Below is a small trained network, with its code and all its weights. Each question gives an input and a class and asks what happens when units are switched off, that is, made to give their printed mean instead of their output.

import numpy as np


def w(rows, s, z=0):
    codes = np.array(rows[::2]) - 128.0
    scale = np.full(codes.shape[1], s)
    scale[-1] = z or s
    return codes * scale


def f(y):
    return y / 2 * (1 + np.tanh(0.7978845608 * (y + 0.044715 * y**3)))


def log_softmax(a):
    a = a - a.max(-1, keepdims=True)
    return a - np.log(np.exp(a).sum(-1, keepdims=True))


def net(x, mask):
    res = np.array(x, float).reshape(1, 5) / 4 @ E
    y = f(res @ A[0][:, :-1].T + A[0][:, -1])
    res = res + np.where(mask, y, B[0][:, -1]) @ B[0][:, :-1]
    return log_softmax(res[-1] @ U[:, :-1].T + U[:, -1])


A, B = {}, {}
E = w([
[74,99,156,9,145,154,104,110,153,167],'x0',
[143,88,150,135,59,100,2,66,44,55],'x1',
[69,165,136,158,53,16,75,29,26,178],'x2',
[176,147,80,58,86,115,182,180,140,52],'x3',
[101,29,82,152,123,91,125,175,210,93],'x4',
],0.0097)
A[0] = w([
[130,154,133,185,161,155,126,162,206,246,25],'N0',
[176,87,90,107,72,108,83,122,106,70,147],'N1',
[97,173,162,110,117,138,86,46,99,168,255],'N2',
[142,89,67,150,160,135,191,208,254,67,92],'N3',
[138,92,95,216,28,70,102,151,99,94,152],'N4',
[156,184,83,169,138,148,193,152,111,81,143],'N5',
[18,74,133,66,123,99,104,84,157,192,160],'N6',
[152,248,101,101,102,94,219,143,170,202,130],'N7',
[183,131,88,3,57,107,81,111,139,100,182],'N8',
[123,115,163,227,103,82,91,85,102,151,131],'N9',
],0.0094,0.0047)
B[0] = w([
[172,132,138,20,108,94,163,171,116,224,184],'N0',
[105,143,217,127,81,144,152,174,119,151,184],'N1',
[151,167,163,182,194,94,155,118,62,136,234],'N2',
[178,71,76,199,249,127,175,136,138,205,253],'N3',
[2,61,169,175,169,53,79,88,77,86,207],'N4',
[99,74,172,117,159,99,161,137,90,163,185],'N5',
[115,101,173,73,77,41,140,169,35,184,205],'N6',
[49,58,135,152,152,77,136,123,38,120,215],'N7',
[130,127,165,59,62,168,183,193,171,140,192],'N8',
[138,109,50,191,190,111,74,55,166,122,208],'N9',
],0.0092,0.015)
U = w([
[207,238,105,133,158,185,114,68,121,145,71],'0',
[213,227,155,67,41,156,116,135,67,128,48],'1',
[101,107,133,118,48,167,127,187,235,83,23],'2',
[83,141,164,2,50,169,103,149,167,56,95],'3',
[132,140,37,115,112,87,108,121,124,180,35],'4',
[104,108,187,80,125,117,148,148,60,147,253],'5',
[189,91,83,98,176,179,179,179,237,132,170],'6',
[96,125,98,180,148,112,87,68,89,100,160],'7',
],0.011,0.0056)

Each question gives the input, the list of numbers given to net, and the class t.
The units are the neurons (one row each of A and B). Each row of codes is followed by its name. A weight is (code - 128) times the scale printed after its matrix; where a second scale follows, it is the last column's (A, B and U).
mask holds one flag per neuron, in row order. A switched-off neuron (its flag False) gives its mean, the last column of its row in B, instead of its output. The means were averaged over made-up inputs and are rounded, as every weight is.
A unit's drop is (log p(t) with every unit on - log p(t) with that unit switched off) / (log p(t) with every unit on - log p(t) with every unit switched off).
The circuit of an input: a set's keep is (log p(t) with only the set's units on - log p(t) with every unit switched off) / (log p(t) with every unit on - log p(t) with every unit switched off). Starting from all 10 units, units are removed one at a time, each time the one whose removal leaves the highest keep (on an exact tie, the one counted first), for as long as the keep stays at least 0.8.
units of the circuit, in order: the units of the circuit, biggest drop first
top k neurons: the k neurons with the biggest drops, biggest first
drop when u is switched off: that unit's drop, to one decimal
input [6,7,8,-7,-7], class 7: units of the circuit, in order : N9
input [0,-5,6,-1,-5], class 7: units of the circuit, in order : N8; N1
input [-4,8,-6,5,-8], class 1: top 3 neurons : N7; N3; N4
input [-4,8,-4,1,0], class 3: units of the circuit, in order : N3; N2; N7
input [2,2,-6,4,-8], class 3: top 2 neurons : N3; N2
input [7,3,6,7,-5], class 1: units of the circuit, in order : N4; N3; N7
input [2,-3,5,-3,-5], class 7: top 4 neurons : N8; N9; N1; N5
input [-2,0,-6,6,-7], class 6: top 2 neurons : N6; N4
input [-6,2,7,6,0], class 7: top 2 neurons : N9; N4
input [-3,2,-3,1,5], class 6: top 2 neurons : N3; N7
input [1,1,-7,-5,5], class 6: drop when N4 is switched off : 0.0
input [0,5,-6,5,-4], class 6: drop when N7 is switched off : 0.2
input [0,7,4,-2,-2], class 7: drop when N9 is switched off : 1.2
input [0,-1,7,2,7], class 7: units of the circuit, in order : N4
